Below are the code and all the weights of a small trained network. Each question names an input and a class and asks about switching units off, where a switched-off unit gives its printed mean instead of its output.

import numpy as np


def w(rows, s, z=0):
    codes = np.array(rows[::2]) - 128.0
    scale = np.full(codes.shape[1], s)
    scale[-1] = z or s
    return codes * scale


def norm(h):
    return h / np.sqrt((h * h).mean(-1, keepdims=True) + 1e-5)


def f(y):
    return y / 2 * (1 + np.tanh(0.7978845608 * (y + 0.044715 * y**3)))


def log_softmax(a):
    a = a - a.max(-1, keepdims=True)
    return a - np.log(np.exp(a).sum(-1, keepdims=True))


def net(x, mask):
    res = np.array(x, float).reshape(1, 8) / 4 @ E
    u = 0
    for l in range(4):
        y = f(norm(res) @ A[l][:, :-1].T + A[l][:, -1])
        res = res + np.where(mask[u : u + 7], y, B[l][:, -1]) @ B[l][:, :-1]
        u += 7
    return log_softmax(norm(res)[-1] @ U[:, :-1].T + U[:, -1])


A, B = {}, {}
E = w([
[167,161,96,16,100,108],'x0',
[5,198,147,100,157,110],'x1',
[106,236,120,124,86,85],'x2',
[135,190,178,85,154,149],'x3',
[95,92,159,116,25,187],'x4',
[180,122,170,147,111,20],'x5',
[97,112,210,81,147,159],'x6',
[173,125,191,231,112,177],'x7',
],0.0032)
A[0] = w([
[61,108,46,109,199,151,119],'L0N0',
[126,134,184,134,61,120,116],'L0N1',
[2,94,229,143,141,170,189],'L0N2',
[207,131,95,120,221,68,194],'L0N3',
[202,160,104,69,135,86,2],'L0N4',
[161,226,129,26,147,46,20],'L0N5',
[213,111,110,86,137,103,210],'L0N6',
],0.0048,0.00095)
B[0] = w([
[83,105,252,142,67,72,193],'L0N0',
[40,100,225,190,156,161,156],'L0N1',
[225,165,32,124,76,72,247],'L0N2',
[206,154,96,86,108,30,243],'L0N3',
[188,110,74,122,80,176,157],'L0N4',
[77,43,102,228,125,181,253],'L0N5',
[191,171,145,116,34,121,203],'L0N6',
],0.0037,0.0018)
A[1] = w([
[98,170,136,131,143,191,176],'L1N0',
[125,124,85,50,125,102,133],'L1N1',
[121,53,78,132,128,136,112],'L1N2',
[82,79,107,38,76,154,92],'L1N3',
[93,142,128,181,199,113,151],'L1N4',
[173,182,254,181,88,129,5],'L1N5',
[152,194,95,161,195,136,131],'L1N6',
],0.0058,0.0012)
B[1] = w([
[174,112,96,102,156,83,157],'L1N0',
[146,128,185,110,106,146,192],'L1N1',
[139,163,158,172,145,138,191],'L1N2',
[175,156,114,78,253,188,239],'L1N3',
[196,139,118,88,154,130,183],'L1N4',
[132,167,244,92,139,142,252],'L1N5',
[140,227,156,190,166,119,188],'L1N6',
],0.0049,0.0016)
A[2] = w([
[120,103,167,177,120,117,118],'L2N0',
[144,133,89,113,105,111,182],'L2N1',
[154,109,191,135,121,173,81],'L2N2',
[3,176,95,90,124,105,7],'L2N3',
[173,67,96,193,79,173,108],'L2N4',
[147,108,156,210,123,107,143],'L2N5',
[67,96,91,82,87,138,60],'L2N6',
],0.0069,0.0013)
B[2] = w([
[138,60,174,88,195,131,165],'L2N0',
[98,189,165,170,102,71,167],'L2N1',
[117,137,159,194,149,123,193],'L2N2',
[40,113,107,208,2,166,203],'L2N3',
[168,82,62,166,112,202,253],'L2N4',
[103,123,144,86,152,226,231],'L2N5',
[86,188,122,126,133,187,144],'L2N6',
],0.0052,0.0024)
A[3] = w([
[73,219,156,4,84,98,223],'L3N0',
[148,85,232,146,72,46,94],'L3N1',
[130,132,113,62,112,188,88],'L3N2',
[208,79,88,195,106,84,112],'L3N3',
[14,214,49,215,140,96,2],'L3N4',
[121,149,93,17,77,187,130],'L3N5',
[254,27,182,60,196,148,105],'L3N6',
],0.0051,0.0008)
B[3] = w([
[90,17,89,149,158,183,193],'L3N0',
[83,112,234,38,115,87,164],'L3N1',
[44,214,61,145,239,100,145],'L3N2',
[155,92,98,3,70,147,186],'L3N3',
[91,178,99,220,92,83,199],'L3N4',
[90,151,129,21,227,83,164],'L3N5',
[61,139,94,178,112,98,254],'L3N6',
],0.0041,0.0036)
U = w([
[3,151,79,181,67,137,158],'0',
[172,193,169,172,202,143,2],'1',
[148,32,92,195,129,235,160],'2',
[129,74,136,87,140,41,62],'3',
[115,109,240,131,112,147,229],'4',
[69,130,62,41,223,161,138],'5',
[135,208,78,195,110,68,6],'6',
[215,120,53,71,46,109,163],'7',
],0.015,0.0024)

Each question gives the input, the list of numbers given to net, and the class t.
The units are the neurons (one row each of A and B). Each row of codes is followed by its name. A weight is (code - 128) times the scale printed after its matrix; where a second scale follows, it is the last column's (A, B and U).
mask holds one flag per neuron, layer by layer. A switched-off neuron (its flag False) gives its mean, the last column of its row in B, instead of its output. The means were averaged over made-up inputs and are rounded, as every weight is.
A unit's drop is (log p(t) with every unit on - log p(t) with that unit switched off) / (log p(t) with every unit on - log p(t) with every unit switched off).
The circuit of an input: a set's keep is (log p(t) with only the set's units on - log p(t) with every unit switched off) / (log p(t) with every unit on - log p(t) with every unit switched off). Starting from the 12 units with the biggest drops (on a tie, the unit counted first), units are removed one at a time, each time the one whose removal leaves the highest keep (on an exact tie, the one counted first), for as long as the keep stays at least 0.8.
units of the circuit, in order: the units of the circuit, biggest drop first
k most important neurons: the k neurons with the biggest drops, biggest first
k most important neurons of layer l: the k neurons of layer l with the biggest drops, biggest first
drop of u: that unit's drop, to one decimal
input [2,4,-2,-5,-2,5,-3,2], class 3: units of the circuit, in order => [L3N1]
input [2,4,-2,-4,6,6,4,-2], class 5: units of the circuit, in order => [L1N3, L0N0]
input [-2,-6,-4,6,1,-7,-4,-5], class 5: 2 most important neurons => [L0N5, L1N3]
input [4,6,-7,2,-8,-6,-8,-5], class 0: units of the circuit, in order => [L2N3, L0N0]
input [8,-7,5,1,-6,7,7,7], class 4: units of the circuit, in order => [L1N5, L3N1]
input [5,1,2,7,-5,-5,-1,4], class 6: units of the circuit, in order => [L1N3, L2N5]
input [8,-8,-7,-6,4,-8,-4,-3], class 5: 2 most important neurons of layer 1 => [L1N3, L1N6]
input [-7,4,0,0,-8,-6,7,1], class 1: units of the circuit, in order => [L1N6, L0N2]
input [0,7,-7,-4,-4,-5,1,2], class 0: units of the circuit, in order => [L2N5, L2N4, L3N4]
input [-4,-7,4,-3,6,2,6,-1], class 4: 2 most important neurons => [L1N5, L0N5]
input [4,5,1,4,6,-2,5,1], class 5: 2 most important neurons => [L1N3, L3N5]
input [3,6,3,-1,1,8,-3,2], class 0: 3 most important neurons of layer 1 => [L1N1, L1N2, L1N0]
input [8,6,-1,-2,-5,6,-2,7], class 7: 2 most important neurons of layer 0 => [L0N3, L0N0]
input [6,6,4,-5,0,-3,6,-4], class 0: 2 most important neurons of layer 1 => [L1N5, L1N4]
input [4,0,2,2,-6,-2,-1,-1], class 6: 3 most important neurons of layer 2 => [L2N1, L2N0, L2N4]
input [-6,6,-2,4,0,-7,5,-5], class 0: units of the circuit, in order => [L2N3]
input [1,2,6,7,0,4,-1,4], class 4: 2 most important neurons => [L1N5, L1N3]
input [3,0,-8,-2,-2,5,3,3], class 3: 2 most important neurons => [L0N5, L0N3]
input [-3,-3,-8,-3,8,-2,3,-7], class 5: 2 most important neurons => [L1N3, L0N5]
input [8,6,-1,-6,5,0,5,3], class 5: units of the circuit, in order => [L1N3]
input [4,3,-5,1,-1,-5,2,8], class 1: 2 most important neurons of layer 0 => [L0N5, L0N4]
input [1,2,0,1,-5,7,-6,-6], class 7: 3 most important neurons of layer 3 => [L3N3, L3N6, L3N2]
input [1,5,2,1,-7,-6,6,-5], class 0: drop of L3N4 => 0.1
